Look-ups in named tables: a row name and a column name give one cell, copied from the table.

zeg:
|  | saz | lovi | vos | damam | vit |
|---|---|---|---|---|---|
| gunagog | 0.36 | 0.33 | 0.23 | 0.26 | 0.04 |
| kan | 0.35 | 0.62 | 0.35 | 0.52 | 0.35 |
| buz | 0.54 | 0.37 | 0.59 | 0.27 | 0.64 |
| duvo | 0.32 | 0.48 | 0.35 | 0.42 | 0.43 |
| gavume | 0.50 | 0.43 | 0.49 | 0.48 | 0.50 |
| rubovof | 0.40 | 0.60 | 0.56 | 0.77 | 0.57 |

What is the vit of duvo in zeg?
0.43
What is the vos of duvo in zeg?
0.35
What is the vos of rubovof in zeg?
0.56
What is the vit of rubovof in zeg?
0.57
What is the saz of gavume in zeg?
0.50
What is the damam of gunagog in zeg?
0.26
What is the vit of gavume in zeg?
0.50
What is the vit of gunagog in zeg?
0.04
What is the saz of kan in zeg?
0.35
What is the lovi of rubovof in zeg?
0.60

pofi:
	rafoz	gupo	bobulo	gebufu
mive	56591	94978	69580	8474
sos	56067	46631	61741	68108
kivim	62098	69775	63414	42400
ziv	53464	48917	52551	48577
bepef	52630	50937	48864	48640
rovuvo	55111	39279	44821	59773
fum	28084	70438	25960	94478
salu	49995	60251	40530	43939
kal	67750	45257	66051	67128
vil	54647	57147	50027	56036
telaru	61050	34389	77752	73742
kof	58121	48113	91578	46373
fudabim	58180	59384	55165	46867

telaru, bobulo -> 77752
sos, bobulo -> 61741
salu, rafoz -> 49995
kal, gebufu -> 67128
ziv, bobulo -> 52551
telaru, gebufu -> 73742
fudabim, gebufu -> 46867
kivim, gupo -> 69775
kivim, bobulo -> 63414
vil, rafoz -> 54647
mive, gupo -> 94978
vil, gupo -> 57147
kof, gupo -> 48113
ziv, gupo -> 48917
fum, rafoz -> 28084
rovuvo, gupo -> 39279
rovuvo, rafoz -> 55111
rovuvo, gebufu -> 59773

segip.csv
,penanez,midodu,kug,sem
vamu,6.09,-5.80,0.21,3.39
kivak,1.39,-1.56,-2.33,4.11
malalor,-4.28,-3.93,6.44,1.32

penanez of kivak = 1.39
midodu of kivak = -1.56
midodu of malalor = -3.93
kug of malalor = 6.44
kug of kivak = -2.33
penanez of vamu = 6.09
sem of vamu = 3.39
midodu of vamu = -5.80
sem of kivak = 4.11
kug of vamu = 0.21
penanez of malalor = -4.28
sem of malalor = 1.32
Row with the largest midodu: kivak

Table loket
,nezode,mos,lum,raror,virilu,ramu,feg,vaf
zufa,124,109,181,153,134,111,72,129
kub,117,118,111,126,148,118,140,129
ker,173,163,164,161,99,170,165,153
tamugov,99,132,92,217,91,211,134,115
zup,126,136,121,170,109,142,105,132
veze,124,122,107,121,148,123,133,140
zolav,175,145,173,113,153,153,114,151
gekoze,128,115,120,116,150,135,132,129
ses,118,114,116,136,146,120,137,127
sukefu,126,112,119,105,122,126,137,130
lif,154,106,134,161,170,157,119,138
tupug,169,44,41,148,166,41,121,135

vaf of tamugov: 115
raror of zolav: 113
virilu of ker: 99
raror of gekoze: 116
raror of zup: 170
lum of ker: 164
virilu of tamugov: 91
ramu of sukefu: 126
ramu of zolav: 153
nezode of zolav: 175
mos of tupug: 44
mos of zup: 136
lum of tamugov: 92
lum of zolav: 173
mos of tamugov: 132
virilu of tupug: 166
virilu of gekoze: 150
mos of zolav: 145
nezode of tamugov: 99
Row with the largest vaf: ker

nosop.tsv
	zot	debanes
komilal	7.5	2.3
lebif	7.1	8.7
tamul	7.2	2.1

What is the zot of komilal in nosop?
7.5
What is the zot of lebif in nosop?
7.1
What is the debanes of tamul in nosop?
2.1
What is the debanes of komilal in nosop?
2.3
What is the debanes of lebif in nosop?
8.7
What is the zot of tamul in nosop?
7.2

Table vogo
	gon	mutise
feb	37.9	40.3
mobige	-16.6	-55.6
dos	42.9	-37.9
lir	-31.5	60.5
vitu	30.5	47.8
kupatu	-21.6	63.0
lazira	-48.8	50.4
limot	-14.1	63.0
fal	52.8	5.0
lasamor	37.9	37.7
zepog	-63.7	10.0
doseto	-4.2	63.0

doseto, mutise: 63.0
mobige, mutise: -55.6
mobige, gon: -16.6
feb, mutise: 40.3
lazira, mutise: 50.4
lir, mutise: 60.5
feb, gon: 37.9
vitu, gon: 30.5
dos, mutise: -37.9
limot, mutise: 63.0
vitu, mutise: 47.8

buki
columns: kem, pobif, sota, tep, dov, kav, bikirul, kalef, nazo, zorisu
ful: [4.05, 2.62, 4.73, 4.17, 4.87, 4.65, 4.28, 3.29, 3.92, 4.49]
gola: [4.17, 4.48, 2.83, 3.65, 3.68, 3.34, 3.61, 4.22, 4.47, 3.71]
mola: [3.56, 5.54, 2.75, 3.65, 4.18, 3.77, 3.84, 3.79, 4.63, 4.49]
nes: [2.87, 5.82, 2.56, 5.17, 4.20, 2.74, 5.20, 2.82, 3.28, 4.23]
kinuraf: [4.52, 5.39, 1.43, 0.75, 1.34, 4.99, 1.78, 7.02, 3.29, 5.95]
nad: [3.46, 3.31, 3.71, 4.58, 3.40, 3.52, 3.23, 3.16, 4.37, 4.51]
gev: [3.43, 2.29, 2.64, 2.03, 4.29, 7.36, 4.13, 0.02, 3.96, 2.57]
gud: [4.03, 4.53, 3.52, 4.08, 3.94, 3.89, 3.78, 3.49, 4.47, 4.22]
kek: [2.79, 2.12, 4.03, 3.56, 3.86, 2.35, 2.72, 4.25, 6.77, 3.61]
kef: [3.31, 3.31, 2.40, 1.76, 3.70, 5.46, 3.94, 0.87, 3.43, 3.40]
sereg: [3.30, 8.37, 8.88, 3.25, 4.74, 2.77, 1.24, 2.47, 4.21, 0.71]
bik: [3.93, 4.68, 3.21, 3.77, 4.00, 3.66, 3.43, 4.02, 4.54, 3.88]

gola, zorisu => 3.71
nad, kem => 3.46
kek, kav => 2.35
mola, kav => 3.77
kef, kav => 5.46
nad, tep => 4.58
kef, zorisu => 3.40
gev, nazo => 3.96

